Here is a tiny trained network, its code and every weight. The questions are about switching its units off for an input and a class, where a switched-off unit gives its printed mean instead of its output.

import numpy as np


def w(rows, s, z=0):
    codes = np.array(rows[::2]) - 128.0
    scale = np.full(codes.shape[1], s)
    scale[-1] = z or s
    return codes * scale


def f(y):
    return y / 2 * (1 + np.tanh(0.7978845608 * (y + 0.044715 * y**3)))


def log_softmax(a):
    a = a - a.max(-1, keepdims=True)
    return a - np.log(np.exp(a).sum(-1, keepdims=True))


def net(x, mask):
    res = np.array(x, float).reshape(1, 5) / 4 @ E
    y = f(res @ A[0][:, :-1].T + A[0][:, -1])
    res = res + np.where(mask, y, B[0][:, -1]) @ B[0][:, :-1]
    return log_softmax(res[-1] @ U[:, :-1].T + U[:, -1])


A, B = {}, {}
E = w([
[102,145,76,137,100,135,69,121,50,195,94,154],'x0',
[141,98,164,128,126,118,124,105,165,95,170,122],'x1',
[107,172,60,176,37,247,127,178,105,126,182,129],'x2',
[215,144,31,81,130,126,106,77,142,163,132,36],'x3',
[142,126,151,110,54,75,141,118,84,10,38,130],'x4',
],0.012)
A[0] = w([
[75,106,196,191,152,146,152,87,67,145,127,162,56],'neuron 1',
[178,58,197,88,254,68,103,152,99,156,83,134,103],'neuron 2',
[53,152,121,128,104,137,68,27,72,185,95,184,138],'neuron 3',
[117,70,167,131,141,167,165,166,51,123,131,190,2],'neuron 4',
[135,166,147,80,205,154,78,192,189,229,214,183,111],'neuron 5',
[124,168,119,107,104,225,186,130,155,61,226,172,104],'neuron 6',
[83,98,201,174,114,136,249,189,118,98,169,162,148],'neuron 7',
],0.0073,0.004)
B[0] = w([
[207,117,90,65,208,74,138,149,176,234,110,127,175],'neuron 1',
[87,62,91,114,60,172,52,254,88,145,114,82,238],'neuron 2',
[127,181,88,227,107,95,124,91,150,112,48,80,204],'neuron 3',
[195,134,103,76,61,92,145,117,132,159,96,142,164],'neuron 4',
[106,162,162,67,175,139,116,75,6,105,73,108,251],'neuron 5',
[80,111,125,143,145,177,172,183,105,147,120,108,218],'neuron 6',
[191,144,57,112,178,154,82,140,76,156,75,50,242],'neuron 7',
],0.0095,0.011)
U = w([
[44,89,107,125,88,169,112,194,153,164,155,109,59],'0',
[217,111,84,79,155,122,160,102,186,190,137,89,78],'1',
[109,154,144,112,144,134,113,148,152,121,131,103,250],'2',
[109,102,133,149,157,135,145,115,164,141,107,82,215],'3',
[130,153,183,65,128,123,136,115,56,72,127,157,110],'4',
[82,135,151,154,192,87,134,158,160,110,175,162,127],'5',
[92,153,249,132,127,96,179,99,220,179,173,188,6],'6',
[77,107,186,146,145,108,192,87,254,173,158,216,2],'7',
],0.01,0.0059)

Each question gives the input, the list of numbers given to net, and the class t.
The units are the neurons (one row each of A and B). Each row of codes is followed by its name. A weight is (code - 128) times the scale printed after its matrix; where a second scale follows, it is the last column's (A, B and U).
mask holds one flag per neuron, in row order. A switched-off neuron (its flag False) gives its mean, the last column of its row in B, instead of its output. The means were averaged over made-up inputs and are rounded, as every weight is.
A unit's drop is (log p(t) with every unit on - log p(t) with that unit switched off) / (log p(t) with every unit on - log p(t) with every unit switched off).
The circuit of an input: a set's keep is (log p(t) with only the set's units on - log p(t) with every unit switched off) / (log p(t) with every unit on - log p(t) with every unit switched off). Starting from all 7 units, units are removed one at a time, each time the one whose removal leaves the highest keep (on an exact tie, the one counted first), for as long as the keep stays at least 0.8.
circuit, biggest first: the units of the circuit, biggest drop first
k most important neurons: the k neurons with the biggest drops, biggest first
drop of u: that unit's drop, to one decimal
input [3,-7,6,0,-2], class 2: circuit, biggest first -> [neuron 2]
input [-1,5,1,-6,-5], class 1: circuit, biggest first -> [neuron 1; neuron 7]
input [0,3,6,-5,-8], class 4: 2 most important neurons -> [neuron 5; neuron 2]
input [6,3,-7,-6,-8], class 4: 2 most important neurons -> [neuron 5; neuron 6]
input [7,3,5,4,3], class 3: circuit, biggest first -> [neuron 2; neuron 3]
input [-5,2,-7,-8,2], class 1: 2 most important neurons -> [neuron 1; neuron 7]
input [8,-1,6,3,-8], class 3: circuit, biggest first -> [neuron 3; neuron 5]
input [5,-7,6,-5,-3], class 2: 2 most important neurons -> [neuron 2; neuron 3]
input [-7,4,5,-2,7], class 3: 2 most important neurons -> [neuron 2; neuron 5]
input [8,6,3,6,8], class 3: circuit, biggest first -> [neuron 5; neuron 3]
input [7,0,2,-7,-5], class 1: 2 most important neurons -> [neuron 1; neuron 4]
input [8,-5,-3,6,7], class 3: 2 most important neurons -> [neuron 3; neuron 5]
input [5,1,0,-7,-6], class 1: 2 most important neurons -> [neuron 1; neuron 4]
input [4,5,-7,-8,-5], class 1: most important neuron -> [neuron 1]
input [3,-6,2,-5,-5], class 2: circuit, biggest first -> [neuron 5; neuron 3]
input [-1,8,-7,-4,6], class 2: 2 most important neurons -> [neuron 6; neuron 7]
input [6,-6,-4,4,-3], class 2: circuit, biggest first -> [neuron 1; neuron 7]
input [4,8,-7,6,6], class 2: 2 most important neurons -> [neuron 2; neuron 6]
input [8,6,1,3,-8], class 3: 2 most important neurons -> [neuron 3; neuron 4]
input [2,-8,6,0,-7], class 2: circuit, biggest first -> [neuron 5]
input [5,-5,-6,-6,4], class 0: drop of neuron 5 -> 0.2
input [5,6,-8,2,-6], class 0: drop of neuron 4 -> 0.0
input [2,-5,0,-6,4], class 1: drop of neuron 5 -> 0.1
